Below is a small trained network, with its code and all its weights. Each question gives an input and a class and asks what happens when units are switched off, that is, made to give their printed mean instead of their output.

import numpy as np


def w(rows, s, z=0):
    codes = np.array(rows[::2]) - 128.0
    scale = np.full(codes.shape[1], s)
    scale[-1] = z or s
    return codes * scale


def norm(h):
    return h / np.sqrt((h * h).mean(-1, keepdims=True) + 1e-5)


def f(y):
    return np.maximum(y, 0)


def log_softmax(a):
    a = a - a.max(-1, keepdims=True)
    return a - np.log(np.exp(a).sum(-1, keepdims=True))


def net(x, mask):
    res = np.array(x, float).reshape(1, 6) / 4 @ E
    u = 0
    for l in range(4):
        y = f(norm(res) @ A[l][:, :-1].T + A[l][:, -1])
        res = res + np.where(mask[u : u + 5], y, B[l][:, -1]) @ B[l][:, :-1]
        u += 5
    return log_softmax(norm(res)[-1] @ U[:, :-1].T + U[:, -1])


A, B = {}, {}
E = w([
[101,142,76],'x0',
[91,111,113],'x1',
[147,55,224],'x2',
[2,84,72],'x3',
[70,144,228],'x4',
[82,169,146],'x5',
],0.0075)
A[0] = w([
[62,123,86,200],'L0N0',
[191,35,181,146],'L0N1',
[186,166,174,135],'L0N2',
[14,172,176,138],'L0N3',
[2,144,7,252],'L0N4',
],0.0099,0.0043)
B[0] = w([
[181,75,161,185],'L0N0',
[45,254,248,175],'L0N1',
[88,188,62,161],'L0N2',
[141,35,199,185],'L0N3',
[199,101,119,248],'L0N4',
],0.0094,0.011)
A[1] = w([
[251,129,213,151],'L1N0',
[39,111,97,1],'L1N1',
[106,79,62,107],'L1N2',
[116,118,162,55],'L1N3',
[127,73,74,152],'L1N4',
],0.011,0.0055)
B[1] = w([
[59,206,128,254],'L1N0',
[147,2,128,128],'L1N1',
[163,52,71,151],'L1N2',
[187,122,118,135],'L1N3',
[147,48,2,177],'L1N4',
],0.0077,0.0086)
A[2] = w([
[155,170,97,253],'L2N0',
[138,165,232,106],'L2N1',
[42,89,19,79],'L2N2',
[124,43,142,15],'L2N3',
[178,230,246,125],'L2N4',
],0.011,0.0032)
B[2] = w([
[191,241,215,188],'L2N0',
[45,94,48,219],'L2N1',
[179,28,146,163],'L2N2',
[145,253,196,165],'L2N3',
[48,150,18,255],'L2N4',
],0.0064,0.0082)
A[3] = w([
[97,116,228,182],'L3N0',
[163,115,210,137],'L3N1',
[214,96,195,2],'L3N2',
[207,120,255,105],'L3N3',
[105,215,165,193],'L3N4',
],0.0097,0.0036)
B[3] = w([
[34,2,172,218],'L3N0',
[70,171,212,165],'L3N1',
[236,157,142,157],'L3N2',
[111,147,180,175],'L3N3',
[132,121,200,253],'L3N4',
],0.0084,0.0051)
U = w([
[110,137,119,168],'0',
[106,176,126,3],'1',
[179,255,89,36],'2',
[191,45,60,220],'3',
[76,182,154,130],'4',
[91,17,183,23],'5',
],0.014,0.0046)

Each question gives the input, the list of numbers given to net, and the class t.
The units are the neurons (one row each of A and B). Each row of codes is followed by its name. A weight is (code - 128) times the scale printed after its matrix; where a second scale follows, it is the last column's (A, B and U).
mask holds one flag per neuron, layer by layer. A switched-off neuron (its flag False) gives its mean, the last column of its row in B, instead of its output. The means were averaged over made-up inputs and are rounded, as every weight is.
A unit's drop is (log p(t) with every unit on - log p(t) with that unit switched off) / (log p(t) with every unit on - log p(t) with every unit switched off).
The circuit of an input: a set's keep is (log p(t) with only the set's units on - log p(t) with every unit switched off) / (log p(t) with every unit on - log p(t) with every unit switched off). Starting from the 12 units with the biggest drops (on a tie, the unit counted first), units are removed one at a time, each time the one whose removal leaves the highest keep (on an exact tie, the one counted first), for as long as the keep stays at least 0.8.
units of the circuit, in order: the units of the circuit, biggest drop first
k most important neurons: the k neurons with the biggest drops, biggest first
top k neurons in layer l: the k neurons of layer l with the biggest drops, biggest first
drop when u is switched off: that unit's drop, to one decimal
input [-3,4,5,5,-3,-4], class 4: units of the circuit, in order => (L0N1)
input [6,7,7,4,0,-7], class 4: units of the circuit, in order => (L0N1, L2N3)
input [-3,4,-7,2,5,0], class 5: 3 most important neurons => (L0N3, L3N0, L2N0)
input [-5,-6,6,-3,-5,-8], class 4: top 2 neurons in layer 0 => (L0N1, L0N4)
input [-4,-6,6,7,1,-4], class 4: top 2 neurons in layer 1 => (L1N4, L1N2)
input [-3,-3,-1,3,-5,4], class 3: 2 most important neurons => (L0N1, L1N4)
input [1,3,0,-6,-1,-5], class 4: 2 most important neurons => (L0N1, L0N4)
input [2,0,-1,0,8,6], class 5: top 2 neurons in layer 0 => (L0N3, L0N1)
input [8,-7,-8,4,4,1], class 3: drop when L0N1 is switched off => 0.3
input [-7,-5,-6,2,7,6], class 5: drop when L0N3 is switched off => 1.1
input [5,-2,-2,8,6,5], class 5: drop when L0N3 is switched off => 0.6
input [6,0,2,2,1,-4], class 3: drop when L0N1 is switched off => 1.4
